In the rows, zero is written as 128.
Rows, each with its class:
[127 126 126 123 154 137 127 115 118 112 124 137 122 149 143 140 179 152
 128 141 133 134 101 125 130 133 113 121 137 128 138 141 131 119 142 123
 109 107 131 126 130 133 128 125 129 133 145 122 136 147 124 131]
mj
[121 185 140 133 147  82 127 133 105 150 134 119 150 130 118 167 148 142
 123 149 103 135  90 123 100 133 124 148 140 126 134 133 121 137 123 132
 143 136 153 120 126 131 126 125 128 149 118 118 138 132 108 135]
tz
[127 119 116 122 127 162 124 141 146  96 120 124 112 132 198  85 118 154
 124 114 122  76 160 129 150 122 130 114 112 128 130 127 126 125 121 122
 110 120 108 154 133 132 133 130 136 147 118 130 135 122 143 127]
hh
[100 124 106 126 124 137 160 124 138 136 126 138 114 128 127 132 115 132
 137  96 110 160 107 111 153 106 120 130 133 134 114 115 130 131 130 121
 110 108 121 144 116 119 109 124 125 119 116  99 127 139 120 136]
bc
[128 135 133 129 123 102 125 119 114 165 115 117 144 124 107 144 158 146
 124 145  88 111 104 118 110 123 126 125 137 122 137 126 136 136 127 124
 139 123 158 151 145 131 112 133 117 119 115 118 133 127 110 135]
bc
[117 131 136 132 140  92 142 113 106 156 137 127 128 142 122 134 132 127
 142 143 112 132 105 125 122 131 129 129 141 129 127 115 115 118 123 122
 137 132 154 124 113 133 108 131 130 131 129 114 137 127 109 113]
mj
[145 135 134 122 140  50 131 112  98 126 124 121 142 127 122 144 147 157
 151 130 107 117 120 142 106 116 122 127 123 115 141 149 125 141 118 130
 139 141 155 123 124 136 115 123 169 123 136 122 128 136 113 119]
dq
[136 128 115 138 115  49 151 109  94 117 113 143 132 121 130 139 134  78
 131  97  96 123 102 123 134 111 128 120 146 109 125 138 102 137 118 126
 113 130 147 125  94 135 111 118 115 107 130 111 140 136 119 130]
Ms
[145 149 141 130 126  35 142  97  73  85 129 158 140 148 145 149 146 185
 138 136 102 127  72 114 113 121 115 112 116 109 166 159 131 131 125 110
 129 147 164  95  92 140 114 125 111 162 151 132 190 140  91 141]
mj
[121 115 129 139 125  57 146  96  89 139 121 123 145 133 125 166 135 123
 134 137  82 135  79 120 101 106 122 135 129 124 119 144 116 132 123 121
 142 142 165 130  98 121  88 108 126 126 141  87 138 143  95 129]
dq
[157 135 108 132 116   5 144 103  73 141 105 119 147 137 103 160 146 168
 101 100  59  74 100 118 110 101 117 114 127 115 152 169 107 132 125 130
 109 140 155 144 104 139 103 140 118 120 124 108 145 152  88 129]
hh
[132 143 138 124 145  99 112 134 120 155 111 108 140 122  98 142 134 159
 125 143  91 101 156 128  93 143 129 134 137 136 128 128 114 137 129 145
 144 137 142 146 135 130 125 140 120 123 135 128  83 123 120 126]
bc
[126 122 134 132 125 143 117 132 140 166 131 126 134 113  99 175 131 148
 145 110 135 128 122 117 122 134 126 141 132 138 127 122 113 130 120 121
 135 133 129 114 141 133 123 146 123 122  96 197 149 132 121 133]
qh
[ 88 141 110 146 143 173 141 136 127 155 132 129 111 114 128 167 133  76
 131 139  97 171 107 122 138 131 121 140 139 160 119 110 115 134 135 122
 132 115 128 130 134 100 102 105 124 129 133  95 116 127 104 134]
mj
[114 137 142 143 133  91 131 104 108 154 122 122 148 116 110 184 139 133
 128 153  65 126  95 131  78 122 121 133 141 119 133 125 121 120 122 119
 129 134 145 131 111 141 115 126 127 118 123 117 129 130  87 152]
Tm
[132 138 135 138 131  77 141 110  82 146 106 117 146 134 108 156 173 146
 124 151  72 124  88 120 103 124 124 140 132 112 140 134 101 113 126 134
 128 129 157 127 110 134  84 123 122 129 133 108 141 146 106 124]
Tm
[121 144 128 129 136  85 142 108  71 168 123 115 147 148 110 165 163 138
 115 162  62 122  80 120 108 125 117 134 135 128 155 113 112 131 126 123
 129 127 161 118 118 130 102 126 124 137 141 114 152 146  87 145]
bc
[148 136 119 117 115  97 129 113 109 147 118 109 147 136 126 129 134 178
 120 152  90 128  99 103 113 118 126 119 127 117 151 145 126 124 136 118
 138 143 144 125  99 148 113 143 115 131 113 149 165 128 108 131]
hh
[141 133 119 128 130  86 118 128 117 141 110 121 140 135 101 105 142 126
 132 123 107  85 155 138  99 132 126 153 129 128 122 139 112 120 111 131
 126 135 140 158 135 125 130 141 112 120 122 129 106 136 130 144]
bc
[132 125 128 124 126  91 124 126 107 145 121 113 238 135 105 142 140 135
 128 123 102 105 119 132 124 119 127 141 139 119 118 142 120 132 124 133
 131 132 138 140 135 128 115 132 108 127 124 159 117 125 120 131]
bc
[134 140 133 147 122 134 129 115 131 150 132 109 134 124 103 127 146 166
 119 152  99 126  92 143 133 125 123 127 132 122 141 121 125 134 129 124
 141 126 134 114 129 145 108 132 118 121 112 148 164 142 108 127]
bc
[148 133 131 127 132  61 127 120 104 139 103 109 148 133 108 136 144 159
 114 127 101 108 116 133  98 110 129 130 135 126 135 157 108 130 124 137
 132 140 149 126 121 144 116 129 120 123 130 127 129 135 114 131]
bc
[116 127 112 130 122 126 134 105 127 160 124 106 133 127 120 137 151 135
 121 149  87 102  99 121 120 130 112 121 127 109 139 151 124 123 130 123
 134 120 138 145 143 136  96 114 110 143 125 129 144 132 105 133]
bc
[162 141 130 121 107  68 119 106 105 146 109  92 127 170  97 131 157 202
  98 164  79  64 130 134 120 112 117 132 133 120 170 140 103 125 127 149
 131 137 150 156 124 149 121 141 115 129 137 131 137 178 112 128]
bc
[161 138 162 146 130  33 126 100  82 140 119 123 146 147 115 142 152 169
  82 135  85  97 123 136  86 121 138 146 137 115 156 151 103 123 117 139
 136 136 179 154 127 139 126 135 123 136 142 117 127 137 108 134]
tz
[106 135 136 129 147 139 135 130 122 132 137 130 125 141 139 143 131 106
 133 134 130 157 121 127 128 145 149 126 133 117 117 123 144 127 136 135
 124 128 142 124 136 111  94 114 148 133 153 112 124 136 120 137]
bc
[137 122 136 142 106 104 146 123 103 146 121 126 123 105 131 154 137 115
 141 129  86 133 100 112 111 114 127 132 131 117 149 149 109 136 128 118
 127 120 137 116 106 131 115 125 124 125 128  81 132 130 111 111]
Ms
[151 148 145 131 123   4 136  95  75 101 119 122 147 156 138 195 156 167
 120 137 103 109 119 134  92 124 127 142 122  96 173 158 119 119 133 150
 118 148 168 119 117 160 131 123 131 156 175 109 158 141 102 135]
bc
[131 126 118 140 125  76 146 120 122 133 129 129 147 124 128 154 127 132
 120 113 138 125  96 126 123 114 121 127 139 114 124 147 105 118 115 134
 118 160 149 113 104 148 116 132 121 105 120 109 121 121  82 125]
Ms
[145 143 137 113 122 127 139 105 113 130 135 108 153 137 116 149 165 178
 115 170 103 119  84 130 110 122 101 120 129 108 173 123 126 114 134 120
 154 134 135  98 120 128 128 144 124 145 132 149 178 119  90 140]
mj
[122 130 135 114 144  99 134 119 112 120 126 119 134 106 132 114 136 134
 131 113 119 121 120 140 114 122 119 130 138 116 117 143 136 132 132 127
 113 179 135  99 124 131 126 144 130 131 130 126 137 130 125 128]
dq
[172 129 129  93 111  77 108 136 124 124 101 109 143 143 110 110 145 181
 114 136 137  63 169 145 106 130 129 119 143 102 150 144 118 135 159 125
 129 135 131 145 145 147 146 150 124 130 130 159 142 126 126 122]
bc
[152 124 130 123 129  66  98 112 100 127 139 129 134 127 128 156 125 119
 123 115 117 134 103 125 123 104 127 135 140 125 123 147 128 126 133 141
 123 138 145 108 113 139 125 117 124 114 127 104 119 133 120 130]
Ms
[148 132 121 118 116  78 137 121 114 139 129 119 140 132 130 134 139 162
 110 132 103 101 118 127 121 116 128 107 126 116 144 138 114 124 127 125
 134 123 130 136 116 149 129 151 108 127 129 133 154 114 114 104]
hh
[ 88 133 133 145 121  86 148 112 102 118 127 124 136 149  91 148 134 126
 135 138  86 138 109 128 118 115 113 135 132 115  81 134 123 122 125 132
 117 128 149 116 114 123 115 114 132 132 142  96 124 131 109 132]
mj
[117 132  80 133 135 138 152 110 124 157 130 120 114 128 115 143 154 138
 147 171  82 170  91 129 136 134 109 124 132 131 139 112 122 124 143 115
 124 123 130 133 134 117 108 123 128 132 118 123 138 137 107 116]
mj

Rows, each with its class:
[134 121 169 154 121 140 107 120 126 194 142 180 121 143 142 143 111 110
 143 145  75 141 154 145 142 114 104 122 114 215 158 124 129 124 156 123
 132  98 116  85  91 132 115 121 180 121 101 135 159 158 112 168]
D
[116 141 153 155 104 150 103 128 110 234 224 176 122 102 115 119 116 121
 142 147  84  91 151 141 158 139 119 114 136 215 154 116 127  87 138 100
 120 120 124 107  92 142 109 129 151  86 111 152 157 147  94 158]
J
[123 117 127 167 118 144 133 126 104 205 148 186 104 115 113 137 129 111
 146 155  82 120 143 139 143 125  81 120 132 156 152 130 143 130 130 112
 144  74 150 103  98 117 115 143 148 116 126 123 173 165 112 176]
D
[103 112 177 128 158 150 113 104  96 188 136 180 155 192 165 130 138 118
 124 127  34 103 190 126 162  82 119 115 150 250 184 143 174 103 186 105
 135 118 105  56  83 162  87 136 194  93 120 176 180 151 101 162]
D
[137 142 127 161 114 146 111 119 111 228 148 171 125 113 126 130 140 148
 125 158 129 115 135 131 130 151 125 123 134 162 122 139 144 110 121  79
  96 122 137 144 117 145 108 130 128 118 124 133 145 148 123 130]
J
[152 139 109 169 106 155 130 127 126 233 201 165 117 128 137 145 128 117
 144 149 104 120 141 149 115 120 122 105 140 162 133 138 118 131 120 103
 158 138 112 116 168 138 110 120 126 111 127 137 118 159 126 140]
D
